[144 100 115 124 154 100 142  74 195 119 101 159  95 145]  bev
[ 75 118 121 170 162 176 109  68 171 129 144 143  84 153]  Bav
[153  83 162 126  98 135 140 107 151 131 150 107 126 118]  zuzo
[101 110 162 109 148 128 105 127 104  74 172 143 106 120]  mivul
[197 158  84 141  97 152 139  50 132 155 168 120 148 102]  sudi
[156  84  90 101 105 114 124 106 200 126 123 170 155 117]  bagop
[104 110 140 126 102 180 105  85 114 113 188 112 120  94]  girul
[187 140 160 153  88 117 134 128 156 171 116 129 149 130]  penov
[180 142 170 152 147 104 127 100 119 137 120 144 123 141]  Genuk
[149 116  73  84 143  73 158 101 109  81 111 159 142 124]  nad
[124 168 123 121 192  89 144 115  71  98  86 146 112 145]  Tive
tags:
[109] -> k816
[103] -> k366
[171] -> k890
[101] -> k333
[170] -> k560
[104] -> k950
join mivul 9: 
k950
diff zuzo: [153  83 162 126  98 135 140 107 151 131 150 107 126 119]
14, [118]
find: [ 75 118 121 170 162 176 109  68 171 129 144 143  84 153]
Bav
places bev: [101]
11

[124 125 116 122 142 169 124 135 127 143 128  67 128 116 121 130 108 159
 104 117 140 145 102 122 123 143 123 122] = lumus
[128 128 112 133 140 157 120 116 147 143 138 130 117 128 157 132 171 127
 141 161 115 101 133 131 108 107 115 116] = mamad
[123 121 144 106 135 102 148 142 124 127 138 162 119 126 116 114  96 100
 128 135 146 154 144 142 135 131 151 115] = fizo
[124 125 116 122 142 169 124 135 127 143 128  67 128 116 121 130 108 159
 104 117 140 145 144 122 123 122 123 122] = tiv
[124 125 116 122 142 169 124 135 127 143 128  67 128 116 121 130 108 159
 104 117 140 145 102 122 123 134 129 133] = gafa
places fizo: [135]
5 20 25
Table of tags by key:
[131] -> k225
[117] -> k605
[134] -> k195
[143] -> k434
[122] -> k912
join lumus 26: 
k434

[138  96  58 157 170  94]  Bem
[ 83 189 117 168 153  79]  Zur
[ 97  79 165 155 179 166]  vib
[131 187  85 131 123  74]  rakiv
[ 84 116 138 204 122 154]  gapu
[177 137  98 112 165 116]  mavi
[137 187  85 167 158 129]  gotes
[ 92 107 171 116 161  94]  puvu
[ 85 185 141  83 131 159]  tevi
Table of tags by key:
[167] -> k779
[166] -> k316
[168] -> k148
[115] -> k988
[187] -> k210
[116] -> k995
join gotes 4: 
k779
loc: [161]
puvu, 5
loc: [166]
vib, 6
places gapu: [138]
3
places rakiv: [131]
1 4
places tevi: [83]
4

[146 147 137 145 139 131 118 203 139 129 146] : pubo
[171 178 147 117 122 125 109 192 155 128 188] : zorem
[149 149 139 125 151 124 137 131 153 137 140] : nogo
[ 72  85 134 100 149 159 126 120 106 123  79] : gopa
[ 92  87 136 122 149  87 175  70  81 129  82] : noge
[ 92  87 136 122 149  87 109  70  81 129  82] : dizib
[ 93  81 113 132 206 109 211  87 102 152  65] : temud
[171 178 147 117 122 125 109  86 155 128 188] : Gilez
[150 151 130 144 133 154 126  72 150 143 145] : mer
[ 92  87 136 122 149  87 109 163  95 117  89] : vob
[100 113 112 146  90 110 101 152 101 136  74] : dafi
[100 112 144 102  84 115  81 191 123 104 130] : Sil
diff noge: [ 92  87 136 122 149  87 175  70  80 129  82]
9, [81]
loc: [191]
Sil, 8
Table of tags by key:
[206] -> k847
[87] -> k768
[205] -> k8
[70] -> k416
[69] -> k28
[88] -> k934
join temud 8: 
k768
loc: [140]
nogo, 11
find: [ 92  87 136 122 149  87 109  70  81 129  82]
dizib
dizib
[ 92  87 136 122 149  87 109  70  81 129  82]
zorem
[171 178 147 117 122 125 109 192 155 128 188]

[139 136 131  94  67] : renud
[117 128 128 128 131] : Muzuz
[ 58 173 145  60 160] : lem
[138 216 104 162 193] : Vot
[111 141 124  98  82] : fak
[154 170 164 129 133] : Les
[187  78 112 142 127] : Gekul
Table of tags by key:
[141] -> k421
[170] -> k223
[142] -> k401
[78] -> k961
[216] -> k469
join Gekul 2: 
k961
places Muzuz: [128]
2 3 4
diff renud: [139 136 131  94  66]
5, [67]
diff fak: [111 141 125  98  82]
3, [124]
places fak: [124]
3

[138  56  84 112  93 136 154 130  56 108  56 169 201 125 129 116 129 190
 169 129 100 112  62 129 152  66  56] = Duz
[ 56 135 117 145 103  84 124  84  84 157 143 138 195 155 135  72  84 105
  71 131 144  56 117 165 135  73 128] = Mib
[169 173  77 124 189 200 191 100 155 110 181 170 197 135 120 113  98  93
 100 189 170 111 152 149 128 147 112] = lepo
places Duz: [129]
15 17 20 24
places Duz: [125]
14
Table of tags by key:
[152] -> k231
[169] -> k672
[128] -> k351
join lepo 25: 
k351
places Mib: [135]
2 15 25

[161 132  84 150  72 193 136 151] -> Sed
[ 94 159 133 133 159  87 159 133] -> Netis
[152 145  93 150  74 165 133 141] -> gara
[ 47 137 165 105 150  89 186 199] -> tarus
[178 104  88 134  88 132 106 149] -> gotul
[149  96 103 110 151  83 112 113] -> fesa
places tarus: [89]
6
places Netis: [133]
3 4 8
tags:
[87] -> k787
[86] -> k765
[88] -> k60
[84] -> k502
[133] -> k67
[92] -> k385
[132] -> k299
[93] -> k576
[103] -> k460
join Netis 3: 
k67
loc: [72]
Sed, 5
diff fesa: [149  96 103 110 151  83 111 113]
7, [112]
find: [178 104  88 134  88 132 106 149]
gotul

[194 131 117 108] : rabi
[194 131 121  99] : vuk
[100 216  82 109] : Lolad
[194 131 121 174] : lodof
[111 125 171 188] : nek
[161 120  95 109] : kefud
[194 137 121  99] : fifol
rabi
[194 131 117 108]
lodof
[194 131 121 174]
loc: [117]
rabi, 3
loc: [111]
nek, 1
diff Lolad: [100 216  81 109]
3, [82]
places vuk: [121]
3
vuk
[194 131 121  99]

[143 171 158 117 107  72  94] : baref
[164 114 146 206 148  57  88] : biti
[171 171 158 117 158  72 171] : Sada
[120 120 120 114 207 207 157] : Lusa
[120 127  53  81 120 163  84] : sokub
places Lusa: [207]
5 6
Sada
[171 171 158 117 158  72 171]
places Sada: [158]
3 5

[121 122 156 106 111 131 120 139 132 107 124 114 128]  zaf
[107  96 117  49  57 106 106 106 128 143 106 140 128]  Nem
[107  96 117  49  57 137 106 134 120 143 106 140 124]  kif
[107  78 117  49  57 137 106  79 120 107 106  78 124]  soga
diff kif: [107  96 117  49  57 137 106 134 120 144 106 140 124]
10, [143]
Nem
[107  96 117  49  57 106 106 106 128 143 106 140 128]
places zaf: [128]
13
places Nem: [106]
6 7 8 11
places soga: [78]
2 12

[128 128 150 118 129 132 144] = fose
[107 118 128 134 107 108  98] = voko
[136 135 117 120 158 144 123] = bosu
[204 134 100 183  92 154 168] = tano
loc: [136]
bosu, 1
loc: [150]
fose, 3
tags:
[129] -> k456
[144] -> k625
[92] -> k392
[107] -> k966
join fose 5: 
k456
diff bosu: [136 135 118 120 158 144 123]
3, [117]
find: [107 118 128 134 107 108  98]
voko
loc: [158]
bosu, 5
bosu
[136 135 117 120 158 144 123]

[123 107 127 145 151  57 152] -> kode
[123 107 127 145 113  57 193] -> vitu
[123 107 127 107 107  57 152] -> mak
[123 107  56 145 113  57 157] -> Vared
tags:
[113] -> k871
[194] -> k71
[145] -> k586
[193] -> k730
[152] -> k495
join vitu 7: 
k730
find: [123 107 127 145 151  57 152]
kode
loc: [157]
Vared, 7
places mak: [107]
2 4 5

[ 98  52 131 119 132 196 138 121 140 107 202 169 154 108 164 143 106 146
 174 122 135 130  67 155 122 169 194 147 120] : zagab
[ 96 132 133 155 116 144 118 139 100 103 118 142  93 133 102 203 106 159
 158 124 171  89  67 156 124 168 203 203 125] : sos
[ 96 132 133 155 103 144 118 139 100 103 118 142 103 133 100 118 106 142
 158 144 135 130 142 142 155 101 131 119 142] : guder
places sos: [203]
16 27 28
diff guder: [ 96 132 133 155 103 144 118 139 100 103 118 142 103 132 100 118 106 142
 158 144 135 130 142 142 155 101 131 119 142]
14, [133]
Table of tags by key:
[131] -> k549
[194] -> k978
[203] -> k498
[193] -> k311
[130] -> k806
join guder 27: 
k549
places guder: [103]
5 10 13
find: [ 96 132 133 155 103 144 118 139 100 103 118 142 103 133 100 118 106 142
 158 144 135 130 142 142 155 101 131 119 142]
guder

[131 159 127 122  74 150  72 122]  fogaf
[103 158 124 175 143 155 169 138]  foz
[117 152 183 138 192 107 127 144]  rulas
[135 111 135 124 195 185 139 160]  Nuf
[142  87 154 100 106 171 125  90]  duvo
[124 157 146  90 173 159 105 164]  zuzot
[106  98 131 159  88 148 168  99]  buna
[108 109 146 147 115 112 130 178]  Teves
[173 125 158 151 181 136 127  99]  vaf
[106  98 131 129  88 148 168 152]  zife
[142 139 118 156 152 126 155  70]  rut
loc: [100]
duvo, 4
places Nuf: [135]
1 3
tags:
[138] -> k781
[98] -> k244
[106] -> k784
[131] -> k141
[139] -> k442
[97] -> k259
[159] -> k58
join buna 2: 
k244
diff buna: [106  98 131 159  87 148 168  99]
5, [88]

[112 155 126 121 127 126] = Kog
[ 92 121  89 119  98 116] = kom
[ 92 121  89 119 133 154] = gav
[ 65 151  99 116 119 137] = Segad
[150  91 151 134 140 114] = gol
[147 110 135 142 165 123] = Ditel
[134 118 118 142 134 134] = rinef
places rinef: [134]
1 5 6
diff gol: [150  91 151 134 141 114]
5, [140]
loc: [91]
gol, 2

[180 133 117 215] : mep
[119 126 122 119] : Sagof
[208 131 116 172] : miv
Table of tags by key:
[172] -> k463
[119] -> k771
[131] -> k919
join miv 4: 
k463
diff miv: [208 131 115 172]
3, [116]
miv
[208 131 116 172]
loc: [116]
miv, 3
places Sagof: [119]
1 4

[203 168 139  54]  puna
[163  65 103  92]  Perom
[136 186  87  94]  velad
[ 91  97 134 183]  dula
[ 84  93 189 145]  kive
[164 164 164  94]  pab
diff Perom: [164  65 103  92]
1, [163]
key -> tag
[163] -> k793
[65] -> k940
[136] -> k204
[91] -> k546
join Perom 1: 
k793
Perom
[163  65 103  92]
find: [203 168 139  54]
puna
places pab: [164]
1 2 3
find: [163  65 103  92]
Perom

[ 65 160 147  73] = gava
[159 181 139  73] = vug
[147 146 147 147] = veg
gava
[ 65 160 147  73]
places veg: [147]
1 3 4
diff gava: [ 65 160 148  73]
3, [147]
veg
[147 146 147 147]

[126 162 197 132 146] -> vamiz
[124 135 126 128 126] -> mulib
[139 128 129 129 125] -> raf
[138 129 129 129 138] -> Doto
[130 127 127 128 127] -> gapob
places Doto: [129]
2 3 4
vamiz
[126 162 197 132 146]
Table of tags by key:
[126] -> k241
[139] -> k167
[124] -> k717
[138] -> k133
[128] -> k17
[130] -> k913
join raf 1: 
k167
loc: [139]
raf, 1
diff vamiz: [126 162 197 132 145]
5, [146]

[ 82  78 129  72 146 118  83  85  94  63  70  67] = lig
[141 148  86 141  73  73  73 141 141 152 140 151] = Tisu
[ 82  78 129  66 146 118  83  82 121 158 146 159] = Lon
[ 82  78 129  66 146 118 153  85  94  63  70  67] = deki
tags:
[66] -> k403
[67] -> k543
[141] -> k448
[63] -> k388
[65] -> k352
join deki 4: 
k403
find: [ 82  78 129  66 146 118 153  85  94  63  70  67]
deki
places Tisu: [73]
5 6 7
loc: [72]
lig, 4

[155 140  89 162 192 107 123 164  87 108 106 117  63]  Komuk
[ 71 127 169 145 123 100 113  62 201 126 138  79 103]  Foles
[ 89 140 163 140 125 140 123 125 213 152 170 106 153]  rarag
[168 126 174 124 169 103 119 143 116 103  76  78  66]  fedi
[155 140 158 162 192 107 123 158  87 108  89 117  63]  sogo
places sogo: [107]
6
key -> tag
[161] -> k774
[108] -> k126
[162] -> k119
[124] -> k778
join Komuk 4: 
k119
places rarag: [125]
5 8
diff rarag: [ 89 140 163 140 125 140 123 125 212 152 170 106 153]
9, [213]
diff Foles: [ 71 127 169 145 123 100 112  62 201 126 138  79 103]
7, [113]

[124 124 210  66  63  63 151 124  62] : remer
[124  64 210  66  99  63  80  89  56] : roned
[117  87 155  86 153 126  98 154 169] : Kelo
[114 127 127 104 150 105 127 150 150] : big
diff remer: [124 124 210  66  63  63 150 124  62]
7, [151]
places remer: [63]
5 6
places big: [150]
5 8 9
places big: [127]
2 3 7
Table of tags by key:
[151] -> k248
[127] -> k347
[98] -> k465
[128] -> k929
[150] -> k545
join big 7: 
k347
find: [124 124 210  66  63  63 151 124  62]
remer

[130 131 142 157] : bomu
[165 120  87 123] : kibi
[143 129 136  41] : zuke
[166 138  93 120] : Fol
tags:
[120] -> k588
[41] -> k615
[157] -> k409
[123] -> k873
[165] -> k104
join kibi 4: 
k873
loc: [93]
Fol, 3
bomu
[130 131 142 157]
diff zuke: [144 129 136  41]
1, [143]
Fol
[166 138  93 120]
diff kibi: [165 121  87 123]
2, [120]
diff bomu: [130 131 143 157]
3, [142]

